Here is a tiny trained network, its code and every weight. The questions are about switching its units off for an input and a class, where a switched-off unit gives its printed mean instead of its output.

import numpy as np


def w(rows, s, z=0):
    codes = np.array(rows[::2]) - 128.0
    scale = np.full(codes.shape[1], s)
    scale[-1] = z or s
    return codes * scale


def f(y):
    return np.maximum(y, 0)


def log_softmax(a):
    a = a - a.max(-1, keepdims=True)
    return a - np.log(np.exp(a).sum(-1, keepdims=True))


def net(x, mask):
    res = np.array(x, float).reshape(1, 8) / 4 @ E
    y = f(res @ A[0][:, :-1].T + A[0][:, -1])
    res = res + np.where(mask, y, B[0][:, -1]) @ B[0][:, :-1]
    return log_softmax(res[-1] @ U[:, :-1].T + U[:, -1])


A, B = {}, {}
E = w([
[126,163,194,122],'x0',
[194,100,133,162],'x1',
[75,150,160,197],'x2',
[116,5,150,216],'x3',
[125,145,180,172],'x4',
[171,165,109,115],'x5',
[90,153,70,164],'x6',
[58,87,186,85],'x7',
],0.012)
A[0] = w([
[49,152,136,141,151],'n0',
[108,81,179,124,142],'n1',
[163,175,181,221,175],'n2',
[40,118,112,61,252],'n3',
[123,51,116,137,200],'n4',
[113,68,100,165,157],'n5',
[4,138,127,124,136],'n6',
[173,154,183,148,171],'n7',
],0.013,0.0044)
B[0] = w([
[34,177,147,121,207],'n0',
[164,67,232,75,209],'n1',
[79,183,161,238,218],'n2',
[125,124,115,46,255],'n3',
[171,28,103,139,226],'n4',
[108,1,42,220,218],'n5',
[34,131,155,2,239],'n6',
[169,163,136,136,186],'n7',
],0.0085,0.011)
U = w([
[80,103,148,213,76],'0',
[29,134,129,110,51],'1',
[130,37,52,164,112],'2',
[189,80,208,130,65],'3',
[143,189,130,204,171],'4',
[251,191,101,75,254],'5',
],0.014,0.0054)

Each question gives the input, the list of numbers given to net, and the class t.
The units are the neurons (one row each of A and B). Each row of codes is followed by its name. A weight is (code - 128) times the scale printed after its matrix; where a second scale follows, it is the last column's (A, B and U).
mask holds one flag per neuron, in row order. A switched-off neuron (its flag False) gives its mean, the last column of its row in B, instead of its output. The means were averaged over made-up inputs and are rounded, as every weight is.
A unit's drop is (log p(t) with every unit on - log p(t) with that unit switched off) / (log p(t) with every unit on - log p(t) with every unit switched off).
The circuit of an input: a set's keep is (log p(t) with only the set's units on - log p(t) with every unit switched off) / (log p(t) with every unit on - log p(t) with every unit switched off). Starting from all 8 units, units are removed one at a time, each time the one whose removal leaves the highest keep (on an exact tie, the one counted first), for as long as the keep stays at least 0.8.
units of the circuit, in order: the units of the circuit, biggest drop first
top k neurons: the k neurons with the biggest drops, biggest first
drop when u is switched off: that unit's drop, to one decimal
input [-2,5,2,-2,-6,-8,-4,7], class 3: units of the circuit, in order => [n1]
input [0,4,-8,8,5,-5,-8,-2], class 2: top 3 neurons => [n5 n4 n6]
input [5,1,5,7,3,3,5,8], class 1: top 2 neurons => [n6 n0]
input [5,-5,-2,-2,5,3,-6,0], class 5: units of the circuit, in order => [n5 n7]
input [4,-8,1,-3,8,8,-5,-1], class 4: units of the circuit, in order => [n2 n6]
input [-7,2,1,-6,3,6,8,2], class 5: units of the circuit, in order => [n2 n5]
input [1,6,-1,4,3,4,-1,1], class 0: top 4 neurons => [n2 n3 n5 n6]
input [5,-2,-4,-3,1,4,8,-1], class 5: drop when n5 is switched off => 0.2
input [4,-3,3,6,6,-2,2,4], class 1: drop when n0 is switched off => 0.3
input [-3,-8,0,-1,-7,-5,-8,-8], class 5: drop when n5 is switched off => 0.4
input [0,4,0,4,0,-1,3,7], class 2: drop when n5 is switched off => 0.9
